Here is a tiny trained network, its code and every weight. The questions are about switching its units off for an input and a class, where a switched-off unit gives its printed mean instead of its output.

import numpy as np


def w(rows, s, z=0):
    codes = np.array(rows[::2]) - 128.0
    scale = np.full(codes.shape[1], s)
    scale[-1] = z or s
    return codes * scale


def f(y):
    return y / 2 * (1 + np.tanh(0.7978845608 * (y + 0.044715 * y**3)))


def log_softmax(a):
    a = a - a.max(-1, keepdims=True)
    return a - np.log(np.exp(a).sum(-1, keepdims=True))


def net(x, mask):
    res = np.array(x, float).reshape(1, 3) / 4 @ E
    y = f(res @ A[0][:, :-1].T + A[0][:, -1])
    res = res + np.where(mask, y, B[0][:, -1]) @ B[0][:, :-1]
    return log_softmax(res[-1] @ U[:, :-1].T + U[:, -1])


A, B = {}, {}
E = w([
[190,25,34,78],'x0',
[33,121,197,2],'x1',
[160,233,40,94],'x2',
],0.0099)
A[0] = w([
[118,219,110,25,109],'neuron 0',
[114,233,223,167,188],'neuron 1',
[123,64,174,183,86],'neuron 2',
[122,103,93,116,254],'neuron 3',
[113,39,23,69,236],'neuron 4',
[171,134,123,216,78],'neuron 5',
[214,249,116,119,138],'neuron 6',
[205,150,159,189,58],'neuron 7',
[73,204,51,84,198],'neuron 8',
[47,170,135,183,60],'neuron 9',
[70,68,176,166,98],'neuron 10',
[138,119,97,232,97],'neuron 11',
[89,53,152,150,90],'neuron 12',
[119,65,48,115,74],'neuron 13',
[77,70,161,172,188],'neuron 14',
[44,86,130,69,239],'neuron 15',
[181,102,84,203,172],'neuron 16',
[130,47,180,135,94],'neuron 17',
[147,101,143,48,80],'neuron 18',
[117,131,168,56,72],'neuron 19',
[87,173,198,155,194],'neuron 20',
[145,140,197,37,203],'neuron 21',
[228,124,128,183,129],'neuron 22',
[119,102,149,21,105],'neuron 23',
[93,178,5,114,88],'neuron 24',
[164,40,90,114,100],'neuron 25',
[97,180,174,156,66],'neuron 26',
[135,46,180,231,150],'neuron 27',
[107,200,169,215,180],'neuron 28',
[166,143,92,207,175],'neuron 29',
[94,155,175,68,79],'neuron 30',
],0.012,0.0082)
B[0] = w([
[131,218,130,124,192],'neuron 0',
[167,88,53,174,252],'neuron 1',
[134,220,115,42,168],'neuron 2',
[219,97,144,217,194],'neuron 3',
[182,116,38,201,244],'neuron 4',
[50,202,140,130,199],'neuron 5',
[194,196,142,67,224],'neuron 6',
[33,191,114,113,179],'neuron 7',
[201,168,145,81,209],'neuron 8',
[56,106,26,119,165],'neuron 9',
[176,211,83,73,171],'neuron 10',
[38,192,173,140,207],'neuron 11',
[155,209,97,51,159],'neuron 12',
[106,136,34,136,169],'neuron 13',
[213,193,136,84,189],'neuron 14',
[142,173,171,208,213],'neuron 15',
[95,177,151,182,238],'neuron 16',
[161,206,99,61,166],'neuron 17',
[26,171,74,169,153],'neuron 18',
[1,139,167,99,159],'neuron 19',
[171,124,77,190,213],'neuron 20',
[97,207,181,190,198],'neuron 21',
[45,188,160,177,217],'neuron 22',
[59,216,129,167,181],'neuron 23',
[159,228,138,26,184],'neuron 24',
[144,117,34,156,186],'neuron 25',
[123,108,21,124,167],'neuron 26',
[184,190,154,73,220],'neuron 27',
[188,35,55,173,237],'neuron 28',
[100,190,178,160,236],'neuron 29',
[75,195,113,142,167],'neuron 30',
],0.0095,0.014)
U = w([
[150,140,17,150,102],'0',
[34,208,182,132,101],'1',
[219,213,151,1,65],'2',
[235,142,178,181,214],'3',
[88,62,226,125,2],'4',
[42,30,149,56,2],'5',
[60,38,235,112,2],'6',
[61,42,198,104,2],'7',
],0.011,0.0082)

Each question gives the input, the list of numbers given to net, and the class t.
The units are the neurons (one row each of A and B). Each row of codes is followed by its name. A weight is (code - 128) times the scale printed after its matrix; where a second scale follows, it is the last column's (A, B and U).
mask holds one flag per neuron, in row order. A switched-off neuron (its flag False) gives its mean, the last column of its row in B, instead of its output. The means were averaged over made-up inputs and are rounded, as every weight is.
A unit's drop is (log p(t) with every unit on - log p(t) with that unit switched off) / (log p(t) with every unit on - log p(t) with every unit switched off).
unit that matters most: the unit with the biggest drop
top k neurons: the k neurons with the biggest drops, biggest first
drop of u: that unit's drop, to one decimal
input [-6,-5,7], class 2: unit that matters most -> neuron 6
input [-2,-1,3], class 3: top 2 neurons -> [neuron 27; neuron 2]
input [-6,4,7], class 2: top 4 neurons -> [neuron 8; neuron 6; neuron 4; neuron 0]
input [-4,1,4], class 0: top 2 neurons -> [neuron 1; neuron 27]
input [-8,-8,-1], class 0: top 2 neurons -> [neuron 28; neuron 1]
input [-5,-6,-7], class 2: top 2 neurons -> [neuron 27; neuron 14]
input [-1,6,-8], class 2: top 2 neurons -> [neuron 14; neuron 10]
input [-8,1,7], class 0: top 2 neurons -> [neuron 1; neuron 28]
input [3,-2,0], class 3: drop of neuron 7 -> 0.2
input [3,-1,-3], class 3: drop of neuron 28 -> 0.1
input [-5,4,-2], class 0: drop of neuron 5 -> 0.0
